Below are the code and all the weights of a small trained network. Each question names an input and a target symbol and asks about switching units off, where a switched-off unit gives its printed mean instead of its output.

import numpy as np


def w(rows, s, z=0):
    codes = np.array(rows[::2]) - 128.0
    scale = np.full(codes.shape[1], s)
    scale[-1] = z or s
    return codes * scale


def f(y):
    return np.maximum(y, 0)


def softmax(a):
    e = np.exp(a - a.max(-1, keepdims=True))
    return e / e.sum(-1, keepdims=True)


def log_softmax(a):
    a = a - a.max(-1, keepdims=True)
    return a - np.log(np.exp(a).sum(-1, keepdims=True))


def net(x, mask):
    ids = ['ΔΛΠΣΨΩζητ'.index(c) for c in x.split()]
    T = len(ids)
    res = E[ids] + P[:T]
    r = res
    for j in range(3):
        rows = slice(4 * j, 4 * j + 4)
        q, k, v = (r @ M[0][rows].T for M in (Q, K, V))
        z = softmax(np.where(np.tri(T) > 0, q @ k.T / 4**0.5, -1e9)) @ v
        o = O[0][rows]
        res = res + np.where(mask[j], z, o[:, -1]) @ o[:, :-1]
    y = f(res @ A[0][:, :-1].T + A[0][:, -1])
    res = res + np.where(mask[3:7], y, B[0][:, -1]) @ B[0][:, :-1]
    return log_softmax(res[-1] @ U[:, :-1].T + U[:, -1])


Q, K, V, O, A, B = {}, {}, {}, {}, {}, {}
E = w([
[104,81,31,96],'Δ',
[91,122,49,184],'Λ',
[194,160,85,124],'Π',
[163,5,98,52],'Σ',
[192,139,134,127],'Ψ',
[224,84,111,66],'Ω',
[226,114,102,75],'ζ',
[104,10,132,184],'η',
[237,133,163,254],'τ',
],0.0078)
P = w([
[137,100,48,59],'0',
[16,71,191,86],'1',
[20,58,210,79],'2',
[38,49,218,72],'3',
[75,48,210,65],'4',
[104,45,203,62],'5',
[114,29,188,121],'6',
[134,28,176,135],'7',
[159,27,166,157],'8',
[179,20,155,180],'9',
[197,14,146,195],'10',
[218,8,139,215],'11',
[231,3,134,229],'12',
[247,1,121,250],'13',
],0.008)
Q[0] = w([
[120,47,141,156],'head 1',
[56,111,162,116],'head 1',
[152,118,125,137],'head 1',
[143,2,222,169],'head 1',
[95,119,155,150],'head 2',
[141,47,164,110],'head 2',
[134,126,142,133],'head 2',
[124,97,136,121],'head 2',
[172,48,79,124],'head 3',
[114,153,183,132],'head 3',
[116,65,148,81],'head 3',
[157,134,128,107],'head 3',
],0.037)
K[0] = w([
[151,172,81,78],'head 1',
[196,62,122,106],'head 1',
[109,151,122,131],'head 1',
[194,129,1,64],'head 1',
[159,155,151,128],'head 2',
[148,102,121,242],'head 2',
[114,139,121,133],'head 2',
[149,116,133,168],'head 2',
[199,84,103,175],'head 3',
[100,169,140,122],'head 3',
[160,104,188,152],'head 3',
[107,120,115,157],'head 3',
],0.037)
V[0] = w([
[86,128,209,87],'head 1',
[107,6,155,88],'head 1',
[50,101,112,221],'head 1',
[96,211,37,62],'head 1',
[115,122,210,157],'head 2',
[127,26,132,70],'head 2',
[140,135,86,110],'head 2',
[187,173,99,89],'head 2',
[69,54,115,176],'head 3',
[166,147,253,135],'head 3',
[149,117,112,145],'head 3',
[101,193,97,221],'head 3',
],0.026)
O[0] = w([
[145,124,190,237,1],'head 1',
[224,135,55,210,136],'head 1',
[106,23,123,129,97],'head 1',
[2,163,62,172,146],'head 1',
[58,71,126,167,208],'head 2',
[115,88,200,59,156],'head 2',
[159,157,129,107,85],'head 2',
[109,193,90,121,78],'head 2',
[201,97,144,56,198],'head 3',
[171,178,233,181,239],'head 3',
[143,95,153,143,177],'head 3',
[43,106,183,82,125],'head 3',
],0.023,0.016)
A[0] = w([
[171,108,120,136,8],'neuron 1',
[123,9,175,208,72],'neuron 2',
[153,3,164,180,142],'neuron 3',
[164,63,158,122,98],'neuron 4',
],0.018,0.014)
B[0] = w([
[88,88,158,141,149],'neuron 1',
[115,19,162,198,231],'neuron 2',
[156,252,88,21,255],'neuron 3',
[102,94,126,196,226],'neuron 4',
],0.023,0.067)
U = w([
[179,138,39,160,51],'Δ',
[159,116,78,98,11],'Λ',
[141,175,86,123,58],'Π',
[253,106,58,122,22],'Σ',
[181,173,74,143,124],'Ψ',
[239,154,60,147,100],'Ω',
[205,170,64,148,127],'ζ',
[227,155,126,62,168],'η',
[192,147,138,139,254],'τ',
],0.0056,0.0074)

Each question gives the input, a string of symbols that net reads in full, and the target symbol t.
The units are the heads (4 rows each of Q, K, V and O) and the neurons (one row each of A and B). Each row of codes is followed by its name. A weight is (code - 128) times the scale printed after its matrix; where a second scale follows, it is the last column's (O, A, B and U).
mask holds one flag per unit, heads first, then neurons. A switched-off unit (its flag False) gives its mean, the last column of its rows in O or B, instead of its output. The means were averaged over made-up inputs and are rounded, as every weight is.
A unit's drop is (log p(t) with every unit on - log p(t) with that unit switched off) / (log p(t) with every unit on - log p(t) with every unit switched off).
The circuit of an input: a set's keep is (log p(t) with only the set's units on - log p(t) with every unit switched off) / (log p(t) with every unit on - log p(t) with every unit switched off). Starting from all 7 units, units are removed one at a time, each time the one whose removal leaves the highest keep (on an exact tie, the one counted first), for as long as the keep stays at least 0.8.
units of the circuit, in order: the units of the circuit, biggest drop first
most important unit: the unit with the biggest drop
k most important neurons: the k neurons with the biggest drops, biggest first
heads that matter: for each layer, one digit per head in row order, 1 if its drop is at least 0.15 and else 0, layers parted by /
input Λ η Λ τ τ τ τ τ η Λ, target Λ: heads that matter	110
input η Λ τ Π Π Δ, target Σ: heads that matter	110
input η Λ ζ Δ τ τ Π τ ζ, target Σ: most important unit	neuron 2
input Λ Π τ η Λ τ τ ζ τ τ Λ τ τ Ω, target Λ: heads that matter	100
input Δ τ τ η Π τ τ τ Ψ, target Δ: heads that matter	110
input Λ τ τ τ Λ Σ Δ Λ τ τ τ τ, target Λ: heads that matter	100
input τ Π η, target η: units of the circuit, in order	(neuron 4; head 2)
input Δ τ τ η Π Λ Λ Π Λ η Λ τ, target Δ: heads that matter	110
input η τ τ τ Λ Π Λ, target Σ: heads that matter	110
input η η Λ, target η: heads that matter	011
input Λ η τ τ Λ Σ τ τ Λ Π Δ ζ τ Δ, target Λ: units of the circuit, in order	(head 1; neuron 2; head 3)
input Λ τ τ τ η, target Λ: 2 most important neurons	(neuron 2; neuron 3)
input Π τ τ Λ Π Λ η Λ Σ τ τ η Δ τ, target Π: heads that matter	100
input Λ Ω τ Π, target Λ: units of the circuit, in order	(head 1; head 2)
input Σ Δ τ τ Δ Δ Ω Ω, target Ω: heads that matter	101
input Π τ Λ, target Π: units of the circuit, in order	(head 1)
input ζ ζ Δ, target ζ: units of the circuit, in order	(head 3; neuron 2)
input τ Λ Π, target η: heads that matter	110
input τ Λ Σ τ Σ, target τ: 2 most important neurons	(neuron 3; neuron 4)
input Λ Λ Σ Λ Λ, target Σ: 2 most important neurons	(neuron 3; neuron 4)
input Ψ τ Λ Ω, target τ: most important neuron	(neuron 3)
input η τ τ η Σ Π Σ, target Σ: 2 most important neurons	(neuron 2; neuron 4)
input η Λ Δ Λ Λ τ τ Λ Λ τ, target Σ: 2 most important neurons	(neuron 2; neuron 3)
input η η Δ Ω Λ Λ Σ Σ, target Σ: 2 most important neurons	(neuron 4; neuron 2)
input Σ τ τ τ Ψ τ Λ Λ τ τ τ Σ Π, target Ω: heads that matter	100
input η Λ τ Λ Ψ, target Σ: heads that matter	110
input Σ Λ τ Λ Λ τ τ Π Λ Ψ, target Ω: heads that matter	100
input Σ τ η Σ τ ζ τ Ψ Λ Λ, target Ω: units of the circuit, in order	(head 1)
